Below is a small trained network, with its code and all its weights. Each question gives an input and a class and asks what happens when units are switched off, that is, made to give their printed mean instead of their output.

import numpy as np


def w(rows, s, z=0):
    codes = np.array(rows[::2]) - 128.0
    scale = np.full(codes.shape[1], s)
    scale[-1] = z or s
    return codes * scale


def f(y):
    return y / 2 * (1 + np.tanh(0.7978845608 * (y + 0.044715 * y**3)))


def log_softmax(a):
    a = a - a.max(-1, keepdims=True)
    return a - np.log(np.exp(a).sum(-1, keepdims=True))


def net(x, mask):
    res = np.array(x, float).reshape(1, 8) / 4 @ E
    y = f(res @ A[0][:, :-1].T + A[0][:, -1])
    res = res + np.where(mask, y, B[0][:, -1]) @ B[0][:, :-1]
    return log_softmax(res[-1] @ U[:, :-1].T + U[:, -1])


A, B = {}, {}
E = w([
[196,146,142,108,149,75,133,96,156],'x0',
[165,92,71,161,170,155,121,113,153],'x1',
[56,122,15,223,60,68,173,87,52],'x2',
[101,124,47,129,123,75,124,126,64],'x3',
[99,118,106,147,94,139,153,81,62],'x4',
[221,182,130,197,241,146,212,56,155],'x5',
[167,172,193,128,73,2,172,120,155],'x6',
[169,120,97,139,123,157,112,120,103],'x7',
],0.0084)
A[0] = w([
[63,82,72,159,171,197,51,121,82,211],'neuron 1',
[110,153,134,157,36,36,114,150,64,185],'neuron 2',
[50,162,118,120,25,36,140,133,82,254],'neuron 3',
[239,134,154,149,214,115,196,88,181,230],'neuron 4',
[130,141,223,45,136,176,1,187,221,141],'neuron 5',
[154,173,118,196,188,111,163,5,128,197],'neuron 6',
[163,183,135,175,224,107,112,97,116,160],'neuron 7',
[116,90,72,101,148,188,136,122,109,129],'neuron 8',
[41,87,20,137,123,214,88,127,90,232],'neuron 9',
[102,169,117,120,26,44,169,131,93,152],'neuron 10',
[206,152,168,68,135,170,107,231,197,214],'neuron 11',
[83,141,75,156,102,184,102,168,62,169],'neuron 12',
],0.0079,0.0023)
B[0] = w([
[118,212,97,205,148,175,56,121,82,203],'neuron 1',
[102,36,140,125,37,56,174,109,120,220],'neuron 2',
[85,22,90,104,35,76,166,65,37,247],'neuron 3',
[148,93,119,142,198,129,181,82,236,229],'neuron 4',
[66,116,199,75,163,113,2,210,110,248],'neuron 5',
[169,105,68,158,128,119,206,94,141,197],'neuron 6',
[156,143,95,127,154,80,146,129,216,177],'neuron 7',
[142,166,112,142,145,181,92,140,138,160],'neuron 8',
[125,188,112,213,139,159,83,156,11,230],'neuron 9',
[62,43,107,176,88,31,161,132,159,216],'neuron 10',
[92,124,204,99,206,122,72,91,153,224],'neuron 11',
[146,153,39,155,121,148,134,148,63,192],'neuron 12',
],0.0088,0.013)
U = w([
[124,128,248,74,160,134,64,146,143,95],'0',
[151,184,83,209,110,188,91,130,65,45],'1',
[100,41,126,149,2,69,146,89,95,253],'2',
[213,130,113,173,158,132,171,67,202,58],'3',
],0.01,0.00071)

Each question gives the input, the list of numbers given to net, and the class t.
The units are the neurons (one row each of A and B). Each row of codes is followed by its name. A weight is (code - 128) times the scale printed after its matrix; where a second scale follows, it is the last column's (A, B and U).
mask holds one flag per neuron, in row order. A switched-off neuron (its flag False) gives its mean, the last column of its row in B, instead of its output. The means were averaged over made-up inputs and are rounded, as every weight is.
A unit's drop is (log p(t) with every unit on - log p(t) with that unit switched off) / (log p(t) with every unit on - log p(t) with every unit switched off).
The circuit of an input: a set's keep is (log p(t) with only the set's units on - log p(t) with every unit switched off) / (log p(t) with every unit on - log p(t) with every unit switched off). Starting from all 12 units, units are removed one at a time, each time the one whose removal leaves the highest keep (on an exact tie, the one counted first), for as long as the keep stays at least 0.8.
circuit, biggest first: the units of the circuit, biggest drop first
unit that matters most: the unit with the biggest drop
top k neurons: the k neurons with the biggest drops, biggest first
drop of u: that unit's drop, to one decimal
input [7,7,-7,7,-8,3,-4,-2], class 0: unit that matters most -> neuron 5
input [-6,5,0,-5,4,1,5,7], class 3: circuit, biggest first -> [neuron 3; neuron 5]
input [1,2,-5,-3,1,4,8,-7], class 3: top 3 neurons -> [neuron 4; neuron 6; neuron 7]
input [-3,-2,2,-8,-3,-4,-6,-4], class 1: top 2 neurons -> [neuron 9; neuron 1]
input [-1,2,-1,-7,-2,-4,-5,3], class 0: top 2 neurons -> [neuron 5; neuron 11]
input [-2,-4,5,-1,2,-5,-6,-2], class 1: top 2 neurons -> [neuron 9; neuron 1]
input [-1,4,1,-4,-3,-5,-1,0], class 0: drop of neuron 5 -> 0.1
input [8,1,0,-3,-5,-2,8,1], class 0: drop of neuron 11 -> 0.1
input [-1,-8,1,-5,-6,-6,-4,-6], class 0: drop of neuron 5 -> 0.2
input [1,4,2,4,4,2,-2,1], class 1: drop of neuron 8 -> 0.0
